Below is a small trained network, with its code and all its weights. Each question gives an input and a class and asks what happens when units are switched off, that is, made to give their printed mean instead of their output.

import numpy as np


def w(rows, s, z=0):
    codes = np.array(rows[::2]) - 128.0
    scale = np.full(codes.shape[1], s)
    scale[-1] = z or s
    return codes * scale


def norm(h):
    return h / np.sqrt((h * h).mean(-1, keepdims=True) + 1e-5)


def f(y):
    return y / 2 * (1 + np.tanh(0.7978845608 * (y + 0.044715 * y**3)))


def log_softmax(a):
    a = a - a.max(-1, keepdims=True)
    return a - np.log(np.exp(a).sum(-1, keepdims=True))


def net(x, mask):
    res = np.array(x, float).reshape(1, 5) / 4 @ E
    u = 0
    for l in range(3):
        y = f(norm(res) @ A[l][:, :-1].T + A[l][:, -1])
        res = res + np.where(mask[u : u + 13], y, B[l][:, -1]) @ B[l][:, :-1]
        u += 13
    return log_softmax(norm(res)[-1] @ U[:, :-1].T + U[:, -1])


A, B = {}, {}
E = w([
[166,103,129,104,229,61,169],'x0',
[143,150,175,152,188,174,113],'x1',
[165,131,133,1,129,192,134],'x2',
[176,94,34,140,181,153,28],'x3',
[230,71,204,138,70,99,86],'x4',
],0.0076)
A[0] = w([
[196,180,217,214,235,231,164,69],'L0N0',
[139,23,215,108,101,90,50,54],'L0N1',
[98,82,147,203,121,109,174,61],'L0N2',
[133,69,3,72,8,17,192,62],'L0N3',
[121,54,76,130,98,140,187,94],'L0N4',
[28,96,150,90,162,87,78,85],'L0N5',
[148,177,154,21,94,136,145,29],'L0N6',
[118,121,254,180,226,237,89,58],'L0N7',
[179,166,102,149,116,140,165,22],'L0N8',
[171,35,254,124,103,87,52,50],'L0N9',
[179,140,148,87,247,14,159,14],'L0N10',
[235,98,196,173,111,150,132,58],'L0N11',
[122,119,205,153,178,203,120,1],'L0N12',
],0.0061,0.0068)
B[0] = w([
[72,138,136,52,122,33,60,242],'L0N0',
[184,224,77,146,113,135,151,176],'L0N1',
[147,100,178,159,156,147,85,112],'L0N2',
[66,189,177,38,167,43,1,240],'L0N3',
[115,148,151,128,148,124,105,91],'L0N4',
[128,136,146,146,145,144,128,80],'L0N5',
[141,62,155,121,143,191,130,121],'L0N6',
[72,138,134,43,103,41,55,212],'L0N7',
[85,176,178,139,63,171,91,15],'L0N8',
[172,193,53,125,70,90,149,252],'L0N9',
[146,85,120,115,170,80,169,196],'L0N10',
[154,191,74,112,70,92,124,178],'L0N11',
[57,150,164,119,93,121,75,60],'L0N12',
],0.0079,0.0015)
A[1] = w([
[117,170,204,124,84,89,202,75],'L1N0',
[166,102,121,117,182,102,142,47],'L1N1',
[155,77,82,144,133,145,116,65],'L1N2',
[115,148,187,120,121,120,208,95],'L1N3',
[82,157,153,127,84,158,60,132],'L1N4',
[160,104,55,141,161,123,70,63],'L1N5',
[158,71,126,49,129,196,126,91],'L1N6',
[146,90,108,126,138,173,69,113],'L1N7',
[100,150,129,164,48,218,90,68],'L1N8',
[89,173,75,142,174,161,189,39],'L1N9',
[102,87,134,248,136,82,96,98],'L1N10',
[137,106,127,119,173,103,155,3],'L1N11',
[61,207,117,141,192,158,140,70],'L1N12',
],0.012,0.0059)
B[1] = w([
[104,92,107,180,160,184,53,241],'L1N0',
[106,88,129,136,121,116,173,164],'L1N1',
[126,107,129,142,153,186,123,154],'L1N2',
[77,73,106,164,166,188,75,207],'L1N3',
[142,93,141,89,197,57,139,234],'L1N4',
[48,102,160,183,112,166,78,247],'L1N5',
[92,227,188,136,104,137,199,202],'L1N6',
[71,86,169,134,140,153,148,189],'L1N7',
[157,57,91,121,219,44,206,222],'L1N8',
[199,125,56,133,11,133,93,197],'L1N9',
[111,214,203,54,113,167,221,255],'L1N10',
[149,89,127,95,133,94,159,130],'L1N11',
[181,121,75,58,58,128,92,236],'L1N12',
],0.011,0.0046)
A[2] = w([
[165,61,117,145,189,82,186,3],'L2N0',
[107,79,156,204,150,197,97,12],'L2N1',
[105,67,141,158,123,214,98,53],'L2N2',
[240,135,151,183,88,125,119,38],'L2N3',
[203,88,242,156,96,98,107,132],'L2N4',
[140,144,104,122,140,109,155,123],'L2N5',
[122,85,87,187,142,90,114,65],'L2N6',
[97,104,129,94,124,154,125,156],'L2N7',
[138,189,175,128,114,165,184,16],'L2N8',
[216,133,179,171,125,139,96,34],'L2N9',
[84,177,134,82,171,82,55,60],'L2N10',
[107,250,153,155,152,149,193,29],'L2N11',
[130,85,142,79,129,143,180,136],'L2N12',
],0.012,0.0037)
B[2] = w([
[177,90,60,159,172,84,224,212],'L2N0',
[74,122,81,187,144,145,65,248],'L2N1',
[99,155,151,198,174,117,86,255],'L2N2',
[165,131,11,100,96,153,85,181],'L2N3',
[46,87,109,67,87,154,140,216],'L2N4',
[153,77,157,161,93,158,113,151],'L2N5',
[149,130,188,125,124,174,175,179],'L2N6',
[142,97,183,181,110,114,109,214],'L2N7',
[163,181,132,136,149,173,161,186],'L2N8',
[115,130,71,91,121,125,95,153],'L2N9',
[198,112,217,153,90,77,93,231],'L2N10',
[148,167,190,100,95,208,151,222],'L2N11',
[128,126,143,213,99,121,151,208],'L2N12',
],0.011,0.0045)
U = w([
[27,80,121,186,171,199,55,151],'0',
[154,135,3,45,44,157,102,154],'1',
[118,188,206,83,106,205,213,153],'2',
[151,41,101,139,174,61,223,141],'3',
[113,122,206,49,106,42,39,128],'4',
[220,172,119,185,123,141,117,188],'5',
[165,189,105,105,207,131,111,1],'6',
],0.015,0.0081)

Each question gives the input, the list of numbers given to net, and the class t.
The units are the neurons (one row each of A and B). Each row of codes is followed by its name. A weight is (code - 128) times the scale printed after its matrix; where a second scale follows, it is the last column's (A, B and U).
mask holds one flag per neuron, layer by layer. A switched-off neuron (its flag False) gives its mean, the last column of its row in B, instead of its output. The means were averaged over made-up inputs and are rounded, as every weight is.
A unit's drop is (log p(t) with every unit on - log p(t) with that unit switched off) / (log p(t) with every unit on - log p(t) with every unit switched off).
The circuit of an input: a set's keep is (log p(t) with only the set's units on - log p(t) with every unit switched off) / (log p(t) with every unit on - log p(t) with every unit switched off). Starting from the 12 units with the biggest drops (on a tie, the unit counted first), units are removed one at a time, each time the one whose removal leaves the highest keep (on an exact tie, the one counted first), for as long as the keep stays at least 0.8.
circuit, biggest first: the units of the circuit, biggest drop first
top k neurons: the k neurons with the biggest drops, biggest first
top k neurons in layer l: the k neurons of layer l with the biggest drops, biggest first
input [-6,-5,7,-7,-5], class 0: top 3 neurons in layer 1 : (L1N3 L1N10 L1N0)
input [0,-6,8,7,3], class 2: circuit, biggest first : (L1N6)
input [-8,-3,7,4,4], class 3: top 3 neurons : (L1N8 L1N10 L1N4)
input [-4,7,-6,-2,-3], class 4: top 3 neurons in layer 1 : (L1N4 L1N12 L1N6)
input [7,8,0,-3,-2], class 4: top 2 neurons in layer 0 : (L0N0 L0N7)
input [-5,-8,5,3,-7], class 4: circuit, biggest first : (L0N3 L2N10 L1N4)
input [-5,1,6,-7,-3], class 0: top 2 neurons : (L1N3 L1N0)
input [2,5,-1,2,-5], class 1: top 3 neurons : (L1N12 L0N3 L1N9)
input [-7,2,-4,-6,-6], class 3: circuit, biggest first : (L1N8 L1N4)
input [-4,-8,3,8,3], class 0: top 2 neurons : (L1N5 L1N7)
input [0,8,7,5,-1], class 4: circuit, biggest first : (L0N7 L2N10)
input [3,6,-3,-5,-5], class 4: top 3 neurons : (L0N0 L1N12 L0N7)
input [2,-6,-3,6,7], class 1: top 2 neurons : (L0N9 L0N1)
input [1,7,8,7,-2], class 2: top 4 neurons : (L1N6 L1N0 L1N3 L2N11)
input [2,8,-6,2,6], class 4: top 2 neurons : (L0N0 L0N7)
input [7,0,5,8,5], class 0: top 2 neurons : (L1N5 L1N8)
input [-1,6,-8,4,4], class 2: circuit, biggest first : (L1N10)
input [-8,6,-5,-2,-6], class 3: top 2 neurons in layer 1 : (L1N8 L1N4)
input [-1,7,5,7,6], class 0: top 3 neurons : (L1N5 L1N7 L0N3)
input [8,1,5,8,1], class 0: circuit, biggest first : (L1N5)
input [6,3,-6,-4,-6], class 1: circuit, biggest first : (L1N9 L1N12)
